Below are the code and all the weights of a small trained network. Each question names an input and a class and asks about switching units off, where a switched-off unit gives its printed mean instead of its output.

import numpy as np


def w(rows, s, z=0):
    codes = np.array(rows[::2]) - 128.0
    scale = np.full(codes.shape[1], s)
    scale[-1] = z or s
    return codes * scale


def f(y):
    return y / 2 * (1 + np.tanh(0.7978845608 * (y + 0.044715 * y**3)))


def log_softmax(a):
    a = a - a.max(-1, keepdims=True)
    return a - np.log(np.exp(a).sum(-1, keepdims=True))


def net(x, mask):
    res = np.array(x, float).reshape(1, 3) / 4 @ E
    y = f(res @ A[0][:, :-1].T + A[0][:, -1])
    res = res + np.where(mask, y, B[0][:, -1]) @ B[0][:, :-1]
    return log_softmax(res[-1] @ U[:, :-1].T + U[:, -1])


A, B = {}, {}
E = w([
[61,48,224,212,20,245,192,57],'x0',
[178,189,197,175,144,69,206,45],'x1',
[151,111,183,210,195,105,113,255],'x2',
],0.0099)
A[0] = w([
[94,89,178,164,103,176,190,144,195],'N0',
[187,128,87,76,163,94,125,208,190],'N1',
[196,203,102,193,135,109,165,132,188],'N2',
[122,141,193,160,133,149,169,107,149],'N3',
[208,216,75,109,127,67,155,99,178],'N4',
[176,157,176,126,130,70,182,106,209],'N5',
[128,31,128,175,81,149,143,247,142],'N6',
[172,109,86,122,182,78,82,195,159],'N7',
[134,115,107,54,88,130,129,44,228],'N8',
[162,189,124,152,204,65,194,130,252],'N9',
[68,150,62,95,115,163,147,61,171],'N10',
[118,186,117,109,121,117,137,138,125],'N11',
[180,147,98,127,167,91,66,211,202],'N12',
[96,98,101,102,100,195,144,140,195],'N13',
[134,139,208,216,118,175,136,203,218],'N14',
[43,92,87,148,73,192,101,168,181],'N15',
[113,141,92,126,207,77,95,205,221],'N16',
],0.012,0.0044)
B[0] = w([
[69,154,201,191,115,172,137,72,233],'N0',
[144,100,28,144,168,114,44,168,240],'N1',
[188,45,191,143,159,89,154,107,191],'N2',
[139,125,144,184,189,160,132,29,195],'N3',
[207,58,115,88,57,104,179,187,225],'N4',
[227,67,181,223,95,125,193,88,200],'N5',
[34,196,123,59,130,45,158,214,227],'N6',
[125,99,55,87,156,92,78,146,239],'N7',
[156,179,2,149,18,206,188,39,201],'N8',
[179,69,163,142,131,20,162,150,230],'N9',
[129,146,10,142,88,179,164,22,188],'N10',
[142,142,146,83,88,93,68,148,149],'N11',
[173,112,25,116,227,33,54,177,251],'N12',
[82,248,117,123,92,198,154,169,185],'N13',
[67,150,212,115,245,130,102,178,239],'N14',
[96,240,174,76,68,146,162,113,217],'N15',
[158,78,17,92,201,106,110,188,251],'N16',
],0.0083,0.017)
U = w([
[157,80,205,239,253,103,172,83,103],'0',
[58,157,131,127,195,79,147,195,33],'1',
[127,190,80,157,73,192,162,54,249],'2',
[222,70,164,163,86,80,184,118,74],'3',
[41,191,254,137,136,142,115,143,5],'4',
[219,51,98,137,184,76,52,185,192],'5',
],0.0095,0.0015)

Each question gives the input, the list of numbers given to net, and the class t.
The units are the neurons (one row each of A and B). Each row of codes is followed by its name. A weight is (code - 128) times the scale printed after its matrix; where a second scale follows, it is the last column's (A, B and U).
mask holds one flag per neuron, in row order. A switched-off neuron (its flag False) gives its mean, the last column of its row in B, instead of its output. The means were averaged over made-up inputs and are rounded, as every weight is.
A unit's drop is (log p(t) with every unit on - log p(t) with that unit switched off) / (log p(t) with every unit on - log p(t) with every unit switched off).
The circuit of an input: a set's keep is (log p(t) with only the set's units on - log p(t) with every unit switched off) / (log p(t) with every unit on - log p(t) with every unit switched off). Starting from the 12 units with the biggest drops (on a tie, the unit counted first), units are removed one at a time, each time the one whose removal leaves the highest keep (on an exact tie, the one counted first), for as long as the keep stays at least 0.8.
circuit, biggest first: the units of the circuit, biggest drop first
top k neurons: the k neurons with the biggest drops, biggest first
drop of u: that unit's drop, to one decimal
input [-2,3,-6], class 2: circuit, biggest first : N8
input [0,3,6], class 0: top 3 neurons : N4; N14; N1
input [5,3,4], class 0: top 4 neurons : N3; N15; N13; N11
input [0,6,-6], class 3: top 3 neurons : N4; N5; N13
input [7,-3,-2], class 2: top 2 neurons : N10; N8
input [-1,-7,1], class 1: top 2 neurons : N15; N6
input [2,0,7], class 1: drop of N6 : 0.2
input [-3,6,-8], class 3: drop of N4 : 0.3
input [7,4,-1], class 2: drop of N6 : 0.2
input [1,0,1], class 4: drop of N16 : 0.1
